Here is a tiny trained network, its code and every weight. The questions are about switching its units off for an input and a class, where a switched-off unit gives its printed mean instead of its output.

import numpy as np


def w(rows, s, z=0):
    codes = np.array(rows[::2]) - 128.0
    scale = np.full(codes.shape[1], s)
    scale[-1] = z or s
    return codes * scale


def norm(h):
    return h / np.sqrt((h * h).mean(-1, keepdims=True) + 1e-5)


def f(y):
    return y / 2 * (1 + np.tanh(0.7978845608 * (y + 0.044715 * y**3)))


def log_softmax(a):
    a = a - a.max(-1, keepdims=True)
    return a - np.log(np.exp(a).sum(-1, keepdims=True))


def net(x, mask):
    res = np.array(x, float).reshape(1, 7) / 4 @ E
    u = 0
    for l in range(2):
        y = f(norm(res) @ A[l][:, :-1].T + A[l][:, -1])
        res = res + np.where(mask[u : u + 6], y, B[l][:, -1]) @ B[l][:, :-1]
        u += 6
    return log_softmax(norm(res)[-1] @ U[:, :-1].T + U[:, -1])


A, B = {}, {}
E = w([
[181,127,146,58,126,112,247,72,182],'x0',
[93,22,160,52,152,121,162,173,18],'x1',
[128,125,130,133,129,121,129,132,131],'x2',
[125,123,123,127,124,127,129,127,133],'x3',
[131,125,127,130,128,130,129,130,129],'x4',
[148,115,254,139,33,94,75,65,133],'x5',
[131,129,134,130,132,133,131,130,128],'x6',
],0.0098)
A[0] = w([
[164,77,156,132,78,126,255,96,144,97],'L0N1',
[77,7,186,153,90,103,130,156,74,87],'L0N2',
[72,71,159,78,147,131,187,123,127,93],'L0N3',
[125,181,89,69,140,124,240,108,146,95],'L0N4',
[196,172,19,149,162,119,146,138,188,30],'L0N5',
[162,234,76,89,139,104,201,113,168,2],'L0N6',
],0.0062,0.0061)
B[0] = w([
[73,127,116,85,110,187,133,124,181,232],'L0N1',
[152,161,112,113,80,148,161,123,49,253],'L0N2',
[123,104,167,92,156,111,69,181,150,196],'L0N3',
[254,95,126,217,178,182,158,163,144,242],'L0N4',
[122,182,167,127,89,225,162,149,129,208],'L0N5',
[146,147,123,223,114,133,213,178,192,178],'L0N6',
],0.0099,0.0034)
A[1] = w([
[158,141,140,102,133,122,223,52,228,59],'L1N1',
[111,213,82,161,111,154,99,159,134,117],'L1N2',
[179,61,159,12,182,110,254,58,150,1],'L1N3',
[137,73,22,91,220,133,160,186,67,68],'L1N4',
[79,231,3,144,212,177,143,165,159,54],'L1N5',
[145,160,122,166,61,128,91,87,154,134],'L1N6',
],0.0096,0.0045)
B[1] = w([
[112,205,78,78,111,80,106,93,5,211],'L1N1',
[113,55,167,107,117,169,146,88,177,203],'L1N2',
[155,53,138,163,115,128,86,172,222,218],'L1N3',
[83,181,78,172,191,98,131,97,137,238],'L1N4',
[141,60,192,59,64,138,140,126,116,254],'L1N5',
[123,140,114,169,197,117,119,164,171,198],'L1N6',
],0.014,0.0084)
U = w([
[123,34,193,62,51,155,119,129,176,253],'0',
[14,147,85,149,189,133,151,95,65,146],'1',
[193,190,98,98,70,192,219,111,154,57],'2',
[160,73,57,150,194,115,152,214,176,46],'3',
[105,166,166,229,140,145,73,118,192,107],'4',
[102,129,184,116,53,97,96,170,1,114],'5',
[170,242,101,101,74,40,85,81,133,80],'6',
],0.02,0.0031)

Each question gives the input, the list of numbers given to net, and the class t.
The units are the neurons (one row each of A and B). Each row of codes is followed by its name. A weight is (code - 128) times the scale printed after its matrix; where a second scale follows, it is the last column's (A, B and U).
mask holds one flag per neuron, layer by layer. A switched-off neuron (its flag False) gives its mean, the last column of its row in B, instead of its output. The means were averaged over made-up inputs and are rounded, as every weight is.
A unit's drop is (log p(t) with every unit on - log p(t) with that unit switched off) / (log p(t) with every unit on - log p(t) with every unit switched off).
The circuit of an input: a set's keep is (log p(t) with only the set's units on - log p(t) with every unit switched off) / (log p(t) with every unit on - log p(t) with every unit switched off). Starting from all 12 units, units are removed one at a time, each time the one whose removal leaves the highest keep (on an exact tie, the one counted first), for as long as the keep stays at least 0.8.
units of the circuit, in order: the units of the circuit, biggest drop first
top k neurons: the k neurons with the biggest drops, biggest first
top k neurons in layer l: the k neurons of layer l with the biggest drops, biggest first
drop of u: that unit's drop, to one decimal
input [5,1,0,-5,-1,0,4], class 3: units of the circuit, in order	(L1N5)
input [7,0,-4,-6,-1,5,-4], class 6: top 2 neurons in layer 1	(L1N1 L1N5)
input [-2,-1,-1,-2,4,8,4], class 4: top 3 neurons in layer 1	(L1N1 L1N5 L1N6)
input [0,-2,6,8,-4,-1,-1], class 0: top 3 neurons in layer 1	(L1N2 L1N5 L1N4)
input [-2,7,5,6,2,-1,6], class 1: top 2 neurons	(L1N4 L1N5)
input [-8,-5,8,4,3,0,0], class 0: top 2 neurons in layer 1	(L1N2 L1N4)
input [7,0,6,7,1,7,-1], class 6: top 2 neurons in layer 1	(L1N1 L1N5)
input [-1,1,-2,-5,-4,-8,1], class 1: top 3 neurons	(L1N4 L1N3 L0N1)
input [1,-2,1,-8,-4,8,6], class 6: top 2 neurons	(L1N3 L1N2)
input [-8,1,5,1,8,-6,8], class 1: top 4 neurons	(L1N4 L1N3 L0N5 L0N1)
input [5,3,4,-1,-3,0,8], class 3: top 2 neurons in layer 1	(L1N5 L1N3)
input [6,8,-2,-1,-2,0,-6], class 3: top 3 neurons in layer 1	(L1N5 L1N4 L1N2)
input [0,-5,-6,-1,8,-5,-3], class 0: top 2 neurons	(L1N5 L1N2)
input [-4,0,-3,-6,-2,-6,-8], class 0: top neuron	(L1N5)
input [-2,7,-4,8,0,-1,-8], class 1: top 2 neurons in layer 1	(L1N4 L1N5)
input [8,-1,8,0,8,7,5], class 6: top 3 neurons	(L1N1 L1N5 L1N2)
input [-8,3,0,-1,5,-1,5], class 1: drop of L1N4	0.1
input [0,3,-2,0,6,1,-7], class 5: drop of L0N2	0.2
input [7,4,6,-4,-4,-1,-2], class 3: drop of L1N3	0.5
input [2,-4,0,-5,6,-8,7], class 2: top neuron in layer 0	(L0N4)
